Below are the code and all the weights of a small trained network. Each question names an input and a target symbol and asks about switching units off, where a switched-off unit gives its printed mean instead of its output.

import numpy as np


def w(rows, s, z=0):
    codes = np.array(rows[::2]) - 128.0
    scale = np.full(codes.shape[1], s)
    scale[-1] = z or s
    return codes * scale


def norm(h):
    return h / np.sqrt((h * h).mean(-1, keepdims=True) + 1e-5)


def f(y):
    return np.maximum(y, 0)


def softmax(a):
    e = np.exp(a - a.max(-1, keepdims=True))
    return e / e.sum(-1, keepdims=True)


def log_softmax(a):
    a = a - a.max(-1, keepdims=True)
    return a - np.log(np.exp(a).sum(-1, keepdims=True))


def net(x, mask):
    ids = ['γζηλξπ'.index(c) for c in x.split()]
    T = len(ids)
    res = E[ids] + P[:T]
    r = norm(res)
    for j in range(3):
        rows = slice(4 * j, 4 * j + 4)
        q, k, v = (r @ M[0][rows].T for M in (Q, K, V))
        z = softmax(np.where(np.tri(T) > 0, q @ k.T / 4**0.5, -1e9)) @ v
        o = O[0][rows]
        res = res + np.where(mask[j], z, o[:, -1]) @ o[:, :-1]
    y = f(norm(res) @ A[0][:, :-1].T + A[0][:, -1])
    res = res + np.where(mask[3:7], y, B[0][:, -1]) @ B[0][:, :-1]
    return log_softmax(norm(res)[-1] @ U[:, :-1].T + U[:, -1])


Q, K, V, O, A, B = {}, {}, {}, {}, {}, {}
E = w([
[72,175,47,66,180],'γ',
[31,144,78,175,86],'ζ',
[48,95,34,77,95],'η',
[245,11,154,114,72],'λ',
[53,24,170,93,118],'ξ',
[26,96,154,122,149],'π',
],0.013)
P = w([
[189,255,189,28,47],'0',
[216,226,179,60,107],'1',
[191,176,149,56,111],'2',
[175,142,129,74,113],'3',
[178,112,120,77,150],'4',
[168,85,104,122,137],'5',
[180,47,93,146,162],'6',
[126,105,128,56,131],'7',
],0.0062)
Q[0] = w([
[173,232,98,100,192],'H1',
[108,46,155,225,163],'H1',
[161,184,108,134,65],'H1',
[104,114,235,139,65],'H1',
[86,52,89,121,114],'H2',
[122,136,107,41,194],'H2',
[167,100,74,142,109],'H2',
[100,213,185,75,118],'H2',
[243,180,142,130,140],'H3',
[51,29,106,2,132],'H3',
[204,72,57,20,53],'H3',
[104,140,235,171,207],'H3',
],0.0088)
K[0] = w([
[161,157,249,65,63],'H1',
[17,120,95,43,176],'H1',
[156,121,119,91,92],'H1',
[108,128,90,88,179],'H1',
[213,114,182,194,146],'H2',
[114,37,50,96,163],'H2',
[142,119,168,48,172],'H2',
[128,86,156,48,91],'H2',
[95,151,158,99,50],'H3',
[103,53,73,207,136],'H3',
[81,120,162,220,145],'H3',
[195,180,124,154,74],'H3',
],0.011)
V[0] = w([
[152,54,204,126,96],'H1',
[246,130,71,103,155],'H1',
[152,160,143,103,86],'H1',
[64,98,131,152,91],'H1',
[111,79,153,139,130],'H2',
[124,187,166,169,198],'H2',
[149,65,115,137,95],'H2',
[19,181,140,142,158],'H2',
[169,65,72,82,53],'H3',
[182,218,41,154,94],'H3',
[197,114,119,69,188],'H3',
[81,120,122,120,39],'H3',
],0.011)
O[0] = w([
[81,163,54,143,61,114],'H1',
[162,129,99,89,242,64],'H1',
[115,95,103,136,180,157],'H1',
[139,94,121,141,65,180],'H1',
[167,184,57,162,100,134],'H2',
[80,122,90,107,150,3],'H2',
[179,91,55,249,32,161],'H2',
[223,139,94,31,188,90],'H2',
[253,131,125,100,71,219],'H3',
[170,36,33,192,161,53],'H3',
[220,199,139,93,208,97],'H3',
[116,103,114,158,174,241],'H3',
],0.0059,0.0074)
A[0] = w([
[70,198,108,194,152,79],'N1',
[166,74,154,174,127,115],'N2',
[28,124,1,168,132,253],'N3',
[204,136,141,36,111,46],'N4',
],0.0084,0.00069)
B[0] = w([
[152,242,91,232,90,157],'N1',
[123,183,69,70,73,227],'N2',
[109,2,17,165,194,253],'N3',
[184,170,66,200,142,254],'N4',
],0.0065,0.0038)
U = w([
[150,118,140,103,189,254],'γ',
[94,36,140,142,161,104],'ζ',
[219,111,123,118,113,128],'η',
[148,127,156,252,154,115],'λ',
[122,184,153,144,88,44],'ξ',
[68,129,178,87,125,131],'π',
],0.013,0.0032)

Each question gives the input, a string of symbols that net reads in full, and the target symbol t.
The units are the heads (4 rows each of Q, K, V and O) and the neurons (one row each of A and B). Each row of codes is followed by its name. A weight is (code - 128) times the scale printed after its matrix; where a second scale follows, it is the last column's (O, A, B and U).
mask holds one flag per unit, heads first, then neurons. A switched-off unit (its flag False) gives its mean, the last column of its rows in O or B, instead of its output. The means were averaged over made-up inputs and are rounded, as every weight is.
A unit's drop is (log p(t) with every unit on - log p(t) with that unit switched off) / (log p(t) with every unit on - log p(t) with every unit switched off).
The circuit of an input: a set's keep is (log p(t) with only the set's units on - log p(t) with every unit switched off) / (log p(t) with every unit on - log p(t) with every unit switched off). Starting from all 7 units, units are removed one at a time, each time the one whose removal leaves the highest keep (on an exact tie, the one counted first), for as long as the keep stays at least 0.8.
circuit, biggest first: the units of the circuit, biggest drop first
top k neurons: the k neurons with the biggest drops, biggest first
heads that matter: for each layer, one digit per head in row order, 1 if its drop is at least 0.15 and else 0, layers parted by /
input ζ λ λ η η π ζ γ, target ζ: circuit, biggest first	(N3)
input ζ π γ, target π: circuit, biggest first	(H3 H1)
input γ η γ η, target γ: circuit, biggest first	(H2 H1)
input η ζ γ λ ζ λ, target ζ: heads that matter	001
input η π ξ ξ γ, target ξ: circuit, biggest first	(H3 H1)
input γ λ η, target ζ: heads that matter	110
input η ξ γ η π, target η: heads that matter	011
input η η γ η ξ η η η, target η: circuit, biggest first	(H3 H2)
input π λ ξ η π ξ ξ η, target ξ: circuit, biggest first	(H3 H2)
input ξ π ζ, target π: heads that matter	011
input π π η ξ, target η: heads that matter	010
input π ξ π η ξ γ π, target γ: heads that matter	011
input η π ζ, target π: heads that matter	111
input η η η η π ξ η, target ξ: heads that matter	111
input ξ ξ η ξ ξ, target ξ: circuit, biggest first	(H3 H2)
input ζ ξ π η η γ π, target γ: heads that matter	010
input η η η η π π η, target π: circuit, biggest first	(H3)
input π ζ ζ ξ ζ γ, target ζ: circuit, biggest first	(H3 N3)
input π γ η, target γ: heads that matter	010
input π π π ξ π γ ξ, target γ: top neuron	(N4)
input λ π λ, target π: heads that matter	011
input ζ λ γ π ξ λ η, target λ: heads that matter	010
input ζ η η ζ, target η: circuit, biggest first	(H2 H1)
input η λ η η π π, target ξ: circuit, biggest first	(H3 N3)
